Below is a small trained network, with its code and all its weights. Each question gives an input and a class and asks what happens when units are switched off, that is, made to give their printed mean instead of their output.

import numpy as np


def w(rows, s, z=0):
    codes = np.array(rows[::2]) - 128.0
    scale = np.full(codes.shape[1], s)
    scale[-1] = z or s
    return codes * scale


def f(y):
    return y / 2 * (1 + np.tanh(0.7978845608 * (y + 0.044715 * y**3)))


def log_softmax(a):
    a = a - a.max(-1, keepdims=True)
    return a - np.log(np.exp(a).sum(-1, keepdims=True))


def net(x, mask):
    res = np.array(x, float).reshape(1, 4) / 4 @ E
    y = f(res @ A[0][:, :-1].T + A[0][:, -1])
    res = res + np.where(mask, y, B[0][:, -1]) @ B[0][:, :-1]
    return log_softmax(res[-1] @ U[:, :-1].T + U[:, -1])


A, B = {}, {}
E = w([
[89,81,228,95,106,22,141,78,166],'x0',
[174,205,138,94,23,163,147,143,248],'x1',
[139,137,127,118,141,127,140,121,126],'x2',
[62,169,81,162,47,110,218,80,66],'x3',
],0.013)
A[0] = w([
[153,165,7,133,71,229,164,175,154,111],'n0',
[58,130,102,156,63,89,212,88,50,66],'n1',
[196,83,169,80,168,216,66,158,178,51],'n2',
[174,151,12,181,184,255,104,215,96,182],'n3',
[164,135,144,69,164,100,83,222,137,201],'n4',
[197,106,48,151,116,180,147,159,104,55],'n5',
[105,105,202,153,127,102,120,48,90,61],'n6',
[92,130,98,141,122,103,181,66,115,42],'n7',
[145,104,184,115,214,101,91,140,147,114],'n8',
[223,178,171,97,51,136,112,158,218,92],'n9',
[86,228,74,157,65,187,197,108,140,108],'n10',
[137,103,159,102,74,71,150,76,145,10],'n11',
[113,70,68,176,174,125,150,101,86,27],'n12',
[106,115,72,159,195,114,117,122,46,125],'n13',
[170,148,62,161,185,180,89,216,82,57],'n14',
[121,158,155,61,90,133,115,153,195,1],'n15',
[123,97,159,120,169,88,82,140,93,165],'n16',
],0.01,0.0096)
B[0] = w([
[208,109,41,123,123,40,31,139,159,218],'n0',
[77,120,173,182,119,212,183,93,150,194],'n1',
[189,205,111,254,41,198,80,43,55,198],'n2',
[95,187,216,180,108,201,195,93,123,251],'n3',
[102,84,166,108,155,142,188,176,172,203],'n4',
[163,101,108,21,180,74,112,190,211,165],'n5',
[118,93,122,57,174,101,146,170,153,159],'n6',
[62,81,144,75,156,149,191,169,198,151],'n7',
[156,63,100,67,169,74,66,211,159,191],'n8',
[108,160,164,185,114,210,202,102,144,225],'n9',
[219,117,29,110,122,52,82,154,126,209],'n10',
[185,231,107,215,48,249,105,40,15,150],'n11',
[201,171,67,189,63,172,82,76,61,162],'n12',
[128,175,165,142,106,197,163,89,141,197],'n13',
[79,51,219,124,152,158,200,132,195,187],'n14',
[15,49,215,85,189,116,217,202,163,163],'n15',
[121,73,93,92,182,85,102,177,169,186],'n16',
],0.0093,0.021)
U = w([
[44,78,222,106,166,138,209,148,171,251],'0',
[181,221,129,198,52,173,131,51,88,89],'1',
[193,73,39,45,160,10,42,184,128,95],'2',
],0.014,0.0013)

Each question gives the input, the list of numbers given to net, and the class t.
The units are the neurons (one row each of A and B). Each row of codes is followed by its name. A weight is (code - 128) times the scale printed after its matrix; where a second scale follows, it is the last column's (A, B and U).
mask holds one flag per neuron, in row order. A switched-off neuron (its flag False) gives its mean, the last column of its row in B, instead of its output. The means were averaged over made-up inputs and are rounded, as every weight is.
A unit's drop is (log p(t) with every unit on - log p(t) with that unit switched off) / (log p(t) with every unit on - log p(t) with every unit switched off).
The circuit of an input: a set's keep is (log p(t) with only the set's units on - log p(t) with every unit switched off) / (log p(t) with every unit on - log p(t) with every unit switched off). Starting from the 12 units with the biggest drops (on a tie, the unit counted first), units are removed one at a time, each time the one whose removal leaves the highest keep (on an exact tie, the one counted first), for as long as the keep stays at least 0.8.
units of the circuit, in order: the units of the circuit, biggest drop first
most important unit: the unit with the biggest drop
k most important neurons: the k neurons with the biggest drops, biggest first
drop of u: that unit's drop, to one decimal
input [-7,3,-5,3], class 2: most important unit -> n0
input [-5,-2,3,0], class 0: 2 most important neurons -> [n2; n14]
input [0,-5,7,4], class 1: 3 most important neurons -> [n12; n14; n4]
input [5,1,-5,4], class 1: 3 most important neurons -> [n11; n15; n4]
input [-8,-1,5,0], class 0: 3 most important neurons -> [n14; n3; n5]
input [1,-3,-4,0], class 2: 2 most important neurons -> [n3; n9]
input [4,1,0,2], class 1: 3 most important neurons -> [n15; n4; n11]
input [-7,-2,-1,-4], class 0: 2 most important neurons -> [n14; n5]
input [-3,2,2,2], class 2: units of the circuit, in order -> [n2; n0]
input [0,-6,6,4], class 1: 4 most important neurons -> [n12; n14; n4; n15]
input [0,-8,7,7], class 1: 3 most important neurons -> [n12; n14; n4]
input [-7,7,6,1], class 2: 2 most important neurons -> [n0; n10]
input [-2,-4,-2,1], class 1: 3 most important neurons -> [n12; n4; n15]
input [7,2,5,2], class 1: units of the circuit, in order -> [n11]
input [-1,3,6,-8], class 1: 2 most important neurons -> [n2; n5]
input [6,4,3,4], class 1: drop of n11 -> 3.8
input [-8,-2,3,-2], class 0: drop of n14 -> 4.6
input [4,-2,-6,-1], class 2: drop of n3 -> 0.3
input [-2,2,8,-6], class 1: drop of n2 -> 8.9
input [2,-6,7,-8], class 2: most important neuron -> [n8]
